Below is a small trained network, with its code and all its weights. Each question gives an input and a class and asks what happens when units are switched off, that is, made to give their printed mean instead of their output.

import numpy as np


def w(rows, s, z=0):
    codes = np.array(rows[::2]) - 128.0
    scale = np.full(codes.shape[1], s)
    scale[-1] = z or s
    return codes * scale


def norm(h):
    return h / np.sqrt((h * h).mean(-1, keepdims=True) + 1e-5)


def f(y):
    return np.maximum(y, 0)


def log_softmax(a):
    a = a - a.max(-1, keepdims=True)
    return a - np.log(np.exp(a).sum(-1, keepdims=True))


def net(x, mask):
    res = np.array(x, float).reshape(1, 4) / 4 @ E
    u = 0
    for l in range(2):
        y = f(norm(res) @ A[l][:, :-1].T + A[l][:, -1])
        res = res + np.where(mask[u : u + 4], y, B[l][:, -1]) @ B[l][:, :-1]
        u += 4
    return log_softmax(norm(res)[-1] @ U[:, :-1].T + U[:, -1])


A, B = {}, {}
E = w([
[124,129,130,128,129,128],'x0',
[131,92,1,210,197,136],'x1',
[140,211,145,57,172,10],'x2',
[79,231,2,135,67,89],'x3',
],0.0047)
A[0] = w([
[58,168,93,85,100,177,124],'0.n1',
[61,111,67,76,182,124,247],'0.n2',
[178,106,254,50,142,191,136],'0.n3',
[254,105,151,98,227,62,22],'0.n4',
],0.0069,0.0011)
B[0] = w([
[124,195,158,251,91,122,168],'0.n1',
[247,144,91,189,101,139,176],'0.n2',
[236,133,70,115,66,141,253],'0.n3',
[68,247,179,165,254,122,218],'0.n4',
],0.0057,0.0063)
A[1] = w([
[121,190,8,60,100,20,3],'1.n1',
[178,192,114,113,110,77,93],'1.n2',
[65,196,158,106,13,115,78],'1.n3',
[161,26,34,45,253,208,53],'1.n4',
],0.0061,0.0037)
B[1] = w([
[88,8,132,82,137,91,219],'1.n1',
[117,83,129,53,99,136,251],'1.n2',
[49,159,196,190,166,153,217],'1.n3',
[61,107,162,76,166,149,194],'1.n4',
],0.011,0.0033)
U = w([
[231,87,152,122,61,195,134],'0',
[183,206,155,17,129,103,254],'1',
[96,54,131,119,203,206,99],'2',
[161,211,131,179,218,90,171],'3',
[69,211,181,203,66,176,85],'4',
[10,119,185,86,97,62,43],'5',
[130,156,22,190,85,170,150],'6',
[114,67,38,84,156,36,50],'7',
],0.014,0.0026)

Each question gives the input, the list of numbers given to net, and the class t.
The units are the neurons (one row each of A and B). Each row of codes is followed by its name. A weight is (code - 128) times the scale printed after its matrix; where a second scale follows, it is the last column's (A, B and U).
mask holds one flag per neuron, layer by layer. A switched-off neuron (its flag False) gives its mean, the last column of its row in B, instead of its output. The means were averaged over made-up inputs and are rounded, as every weight is.
A unit's drop is (log p(t) with every unit on - log p(t) with that unit switched off) / (log p(t) with every unit on - log p(t) with every unit switched off).
The circuit of an input: a set's keep is (log p(t) with only the set's units on - log p(t) with every unit switched off) / (log p(t) with every unit on - log p(t) with every unit switched off). Starting from all 8 units, units are removed one at a time, each time the one whose removal leaves the highest keep (on an exact tie, the one counted first), for as long as the keep stays at least 0.8.
circuit, biggest first: the units of the circuit, biggest drop first
unit that matters most: the unit with the biggest drop
k most important neurons: the k neurons with the biggest drops, biggest first
k most important neurons of layer l: the k neurons of layer l with the biggest drops, biggest first
input [5,0,-7,6], class 4: circuit, biggest first => (0.n3 0.n1)
input [3,-4,0,-1], class 0: circuit, biggest first => (0.n3)
input [7,0,-4,-3], class 0: 2 most important neurons => (0.n3 0.n4)
input [1,-1,8,8], class 5: 3 most important neurons => (1.n3 0.n3 1.n1)
input [5,1,5,7], class 7: 4 most important neurons => (1.n1 0.n2 0.n4 1.n4)
input [-5,1,1,5], class 7: 3 most important neurons of layer 1 => (1.n1 1.n2 1.n4)
input [-1,-6,7,3], class 5: circuit, biggest first => (1.n3 1.n1)
input [4,-2,1,7], class 5: 3 most important neurons => (1.n1 0.n4 1.n2)
input [-7,0,3,6], class 5: 3 most important neurons => (0.n3 1.n3 1.n1)
input [-8,0,6,1], class 5: 3 most important neurons => (1.n1 0.n3 1.n2)
input [-5,-4,7,7], class 5: 2 most important neurons => (1.n3 1.n1)
input [-3,2,5,7], class 7: 2 most important neurons => (1.n1 0.n2)
input [1,2,2,3], class 7: 2 most important neurons of layer 0 => (0.n2 0.n3)
input [-1,-4,3,8], class 5: circuit, biggest first => (1.n1 1.n3)
input [-4,-2,-5,8], class 4: unit that matters most => 1.n3
input [-2,-2,8,8], class 5: 4 most important neurons => (1.n3 1.n1 0.n3 0.n1)
input [-1,-1,0,5], class 4: 3 most important neurons of layer 0 => (0.n1 0.n3 0.n2)
input [8,1,2,-5], class 3: 3 most important neurons => (0.n4 1.n1 1.n4)
input [-4,6,1,-2], class 3: 4 most important neurons => (0.n4 1.n1 1.n2 0.n2)
input [-8,-2,2,1], class 5: unit that matters most => 1.n3
input [-7,-1,5,8], class 5: 2 most important neurons of layer 1 => (1.n3 1.n1)
